Below are the code and all the weights of a small trained network. Each question names an input and a target symbol and asks about switching units off, where a switched-off unit gives its printed mean instead of its output.

import numpy as np


def w(rows, s, z=0):
    codes = np.array(rows[::2]) - 128.0
    scale = np.full(codes.shape[1], s)
    scale[-1] = z or s
    return codes * scale


def f(y):
    return y / 2 * (1 + np.tanh(0.7978845608 * (y + 0.044715 * y**3)))


def softmax(a):
    e = np.exp(a - a.max(-1, keepdims=True))
    return e / e.sum(-1, keepdims=True)


def log_softmax(a):
    a = a - a.max(-1, keepdims=True)
    return a - np.log(np.exp(a).sum(-1, keepdims=True))


def net(x, mask):
    ids = ['βγεζηθλμξπστφω'.index(c) for c in x.split()]
    T = len(ids)
    res = E[ids] + P[:T]
    q, k, v = (res @ M[0].T for M in (Q, K, V))
    z = softmax(np.where(np.tri(T) > 0, q @ k.T / 3**0.5, -1e9)) @ v
    res = res + np.where(mask[0], z, O[0][:, -1]) @ O[0][:, :-1]
    y = f(res @ A[0][:, :-1].T + A[0][:, -1])
    res = res + np.where(mask[1:9], y, B[0][:, -1]) @ B[0][:, :-1]
    return log_softmax(res[-1] @ U[:, :-1].T + U[:, -1])


Q, K, V, O, A, B = {}, {}, {}, {}, {}, {}
E = w([
[67,190,179],'β',
[207,71,226],'γ',
[73,174,77],'ε',
[133,129,155],'ζ',
[186,83,167],'η',
[94,164,140],'θ',
[87,165,103],'λ',
[181,188,157],'μ',
[148,114,150],'ξ',
[10,228,80],'π',
[152,100,70],'σ',
[151,117,209],'τ',
[77,175,133],'φ',
[108,143,75],'ω',
],0.012)
P = w([
[125,112,99],'0',
[192,178,82],'1',
[93,78,110],'2',
[206,210,61],'3',
[8,6,116],'4',
[250,242,67],'5',
[2,31,174],'6',
[142,137,177],'7',
],0.0077)
Q[0] = w([
[59,46,120],'head 0',
[241,248,93],'head 0',
[75,58,103],'head 0',
],0.018)
K[0] = w([
[194,184,109],'head 0',
[42,5,122],'head 0',
[206,181,95],'head 0',
],0.02)
V[0] = w([
[240,27,18],'head 0',
[147,193,254],'head 0',
[48,246,42],'head 0',
],0.014)
O[0] = w([
[57,250,179,59],'head 0',
[118,92,25,125],'head 0',
[250,137,151,255],'head 0',
],0.019,0.0039)
A[0] = w([
[100,56,181,187],'neuron 0',
[159,58,77,34],'neuron 1',
[60,160,170,2],'neuron 2',
[180,165,158,132],'neuron 3',
[97,1,84,56],'neuron 4',
[214,154,48,130],'neuron 5',
[69,240,225,165],'neuron 6',
[147,188,218,119],'neuron 7',
],0.0068,0.0051)
B[0] = w([
[104,157,71,145],'neuron 0',
[72,142,179,206],'neuron 1',
[194,178,235,167],'neuron 2',
[112,114,63,195],'neuron 3',
[124,218,115,208],'neuron 4',
[104,135,187,229],'neuron 5',
[167,4,107,251],'neuron 6',
[79,180,70,210],'neuron 7',
],0.016,0.014)
U = w([
[84,201,180,132],'β',
[15,95,144,2],'γ',
[217,216,52,99],'ε',
[114,114,83,172],'ζ',
[57,60,143,42],'η',
[136,127,111,164],'θ',
[185,175,71,113],'λ',
[122,132,91,206],'μ',
[93,79,93,116],'ξ',
[184,132,131,37],'π',
[131,51,76,70],'σ',
[73,158,58,252],'τ',
[135,128,116,134],'φ',
[173,94,3,132],'ω',
],0.0054,0.0037)

Each question gives the input, a string of symbols that net reads in full, and the target symbol t.
The units are the heads (3 rows each of Q, K, V and O) and the neurons (one row each of A and B). Each row of codes is followed by its name. A weight is (code - 128) times the scale printed after its matrix; where a second scale follows, it is the last column's (O, A, B and U).
mask holds one flag per unit, heads first, then neurons. A switched-off unit (its flag False) gives its mean, the last column of its rows in O or B, instead of its output. The means were averaged over made-up inputs and are rounded, as every weight is.
A unit's drop is (log p(t) with every unit on - log p(t) with that unit switched off) / (log p(t) with every unit on - log p(t) with every unit switched off).
The circuit of an input: a set's keep is (log p(t) with only the set's units on - log p(t) with every unit switched off) / (log p(t) with every unit on - log p(t) with every unit switched off). Starting from all 9 units, units are removed one at a time, each time the one whose removal leaves the highest keep (on an exact tie, the one counted first), for as long as the keep stays at least 0.8.
units of the circuit, in order: the units of the circuit, biggest drop first
most important unit: the unit with the biggest drop
k most important neurons: the k neurons with the biggest drops, biggest first
drop when u is switched off: that unit's drop, to one decimal
input σ φ τ θ γ ζ τ ω, target τ: units of the circuit, in order -> head 0; neuron 6
input σ η ξ, target η: most important unit -> neuron 6
input β η φ θ π π λ, target π: units of the circuit, in order -> head 0; neuron 5
input τ θ φ η ζ ε τ γ, target τ: units of the circuit, in order -> head 0; neuron 6; neuron 4
input γ ω β γ, target β: 2 most important neurons -> neuron 1; neuron 4
input ξ ε τ η λ, target η: units of the circuit, in order -> neuron 6; head 0
input τ θ ω ε ω σ β, target σ: units of the circuit, in order -> neuron 6; head 0
input β τ ζ β σ η ζ, target η: 2 most important neurons -> neuron 6; neuron 4
input τ τ β τ μ, target τ: 4 most important neurons -> neuron 6; neuron 4; neuron 2; neuron 5
input η ε γ β β β, target β: 4 most important neurons -> neuron 1; neuron 6; neuron 5; neuron 4
input ε β μ γ, target ε: units of the circuit, in order -> head 0; neuron 6
input θ ε ξ, target ε: 3 most important neurons -> neuron 6; neuron 1; neuron 7
input τ β ζ, target β: 4 most important neurons -> neuron 1; neuron 4; neuron 5; neuron 6
input φ ζ τ η, target τ: 3 most important neurons -> neuron 6; neuron 4; neuron 2
input τ ω β, target ω: 2 most important neurons -> neuron 6; neuron 5
input β τ β ξ, target β: most important unit -> neuron 1
input τ β ε θ β β β λ, target β: 4 most important neurons -> neuron 1; neuron 4; neuron 6; neuron 5
input ξ ε π ω γ, target ω: 2 most important neurons -> neuron 6; neuron 3
input τ ω π η, target π: 3 most important neurons -> neuron 5; neuron 7; neuron 6
input σ ξ γ φ, target γ: most important neuron -> neuron 6
input ε β ε, target β: 2 most important neurons -> neuron 1; neuron 5
input τ ξ τ γ τ ε, target τ: 2 most important neurons -> neuron 6; neuron 4
input β β τ σ ε, target σ: drop when neuron 5 is switched off -> 0.1
input μ π γ μ β σ β ζ, target β: drop when neuron 1 is switched off -> 1.4
input τ τ θ γ τ, target γ: drop when neuron 2 is switched off -> -0.1
input β ω β π τ λ, target τ: drop when neuron 6 is switched off -> 0.4
